[[10.1,25.6,-47.4,15.3,24.1,3.6],
[16.6,13.4,24.3,22.9,6.4,12.8],
[15.6,13.1,25.8,21.2,7.4,13.5],
[25.9,14.4,15.4,36.8,-3.3,7.3],
[10.3,26.2,-47.8,15.5,24.7,3.9],
[7.8,14.1,32.7,8.2,19.4,20.1],
[26.7,16.3,14.7,38.6,-1.9,8.0]]
=>
[[10.1,16.6,15.6,25.9,10.3,7.8,26.7],
[25.6,13.4,13.1,14.4,26.2,14.1,16.3],
[-47.4,24.3,25.8,15.4,-47.8,32.7,14.7],
[15.3,22.9,21.2,36.8,15.5,8.2,38.6],
[24.1,6.4,7.4,-3.3,24.7,19.4,-1.9],
[3.6,12.8,13.5,7.3,3.9,20.1,8.0]]

[[-1.5,-3.9,5.4,-48.2,-2.7],
[-5.9,-28.5,18.5,28.5,-7.9],
[29.2,47.8,29.5,32.0,28.7],
[-33.8,-11.8,4.4,-4.1,22.7]]
=>
[[-1.5,-5.9,29.2,-33.8],
[-3.9,-28.5,47.8,-11.8],
[5.4,18.5,29.5,4.4],
[-48.2,28.5,32.0,-4.1],
[-2.7,-7.9,28.7,22.7]]

[[8.3,-7.5,-8.0,16.8,18.8,7.7,-8.9],
[-49.1,13.0,21.2,11.9,-46.9,48.4,-2.7],
[-8.8,-1.2,1.9,26.5,-10.1,18.9,-10.8],
[-5.3,0.4,9.2,20.3,-9.2,13.9,-32.3],
[-1.9,-2.5,-0.5,17.0,2.3,9.2,-11.8]]
=>
[[8.3,-49.1,-8.8,-5.3,-1.9],
[-7.5,13.0,-1.2,0.4,-2.5],
[-8.0,21.2,1.9,9.2,-0.5],
[16.8,11.9,26.5,20.3,17.0],
[18.8,-46.9,-10.1,-9.2,2.3],
[7.7,48.4,18.9,13.9,9.2],
[-8.9,-2.7,-10.8,-32.3,-11.8]]

[[7.3,-8.8,3.2],
[43.3,20.5,-19.8]]
=>
[[7.3,43.3],
[-8.8,20.5],
[3.2,-19.8]]

[[-40.3,-38.4,37.5,-34.4,-29.3],
[-32.1,-2.7,45.0,-50.2,-24.4],
[-33.5,12.7,-10.1,8.3,-53.5],
[-11.9,27.5,-31.1,27.2,-51.4],
[-33.4,13.5,-11.5,9.6,-54.6],
[-3.5,26.6,-36.4,33.0,-44.2]]
=>
[[-40.3,-32.1,-33.5,-11.9,-33.4,-3.5],
[-38.4,-2.7,12.7,27.5,13.5,26.6],
[37.5,45.0,-10.1,-31.1,-11.5,-36.4],
[-34.4,-50.2,8.3,27.2,9.6,33.0],
[-29.3,-24.4,-53.5,-51.4,-54.6,-44.2]]

[[-10.4,-35.4,5.9,5.2,-19.8,-9.7,29.9,23.6,-13.4,0.2,31.2,12.4,-2.1,-0.3,9.8,18.3],
[-1.4,-14.1,-12.3,1.1,2.6,-2.0,28.1,12.7,7.2,20.7,-21.1,-5.9,0.4,36.9,0.2,39.2],
[-12.8,0.9,-4.4,0.0,5.8,-52.0,20.9,-1.3,-0.1,0.2,-12.4,8.5,-22.0,2.8,0.2,0.8],
[-6.3,-29.0,1.1,5.2,-11.8,-5.8,29.9,29.9,2.8,16.0,13.8,-5.9,-7.1,24.5,13.3,34.0]]
=>
[[-10.4,-1.4,-12.8,-6.3],
[-35.4,-14.1,0.9,-29.0],
[5.9,-12.3,-4.4,1.1],
[5.2,1.1,0.0,5.2],
[-19.8,2.6,5.8,-11.8],
[-9.7,-2.0,-52.0,-5.8],
[29.9,28.1,20.9,29.9],
[23.6,12.7,-1.3,29.9],
[-13.4,7.2,-0.1,2.8],
[0.2,20.7,0.2,16.0],
[31.2,-21.1,-12.4,13.8],
[12.4,-5.9,8.5,-5.9],
[-2.1,0.4,-22.0,-7.1],
[-0.3,36.9,2.8,24.5],
[9.8,0.2,0.2,13.3],
[18.3,39.2,0.8,34.0]]

[[1.2,15.1,21.1,-31.9,28.7],
[1.2,6.8,19.7,5.7,-6.3],
[1.2,22.1,30.2,-16.8,27.8],
[1.2,42.1,40.5,-1.7,53.0],
[1.2,-2.5,7.7,-25.4,0.5],
[1.2,6.1,24.6,-22.1,1.8],
[1.2,11.0,21.2,-28.6,18.4],
[1.2,26.7,23.9,1.6,33.8]]
=>
[[1.2,1.2,1.2,1.2,1.2,1.2,1.2,1.2],
[15.1,6.8,22.1,42.1,-2.5,6.1,11.0,26.7],
[21.1,19.7,30.2,40.5,7.7,24.6,21.2,23.9],
[-31.9,5.7,-16.8,-1.7,-25.4,-22.1,-28.6,1.6],
[28.7,-6.3,27.8,53.0,0.5,1.8,18.4,33.8]]
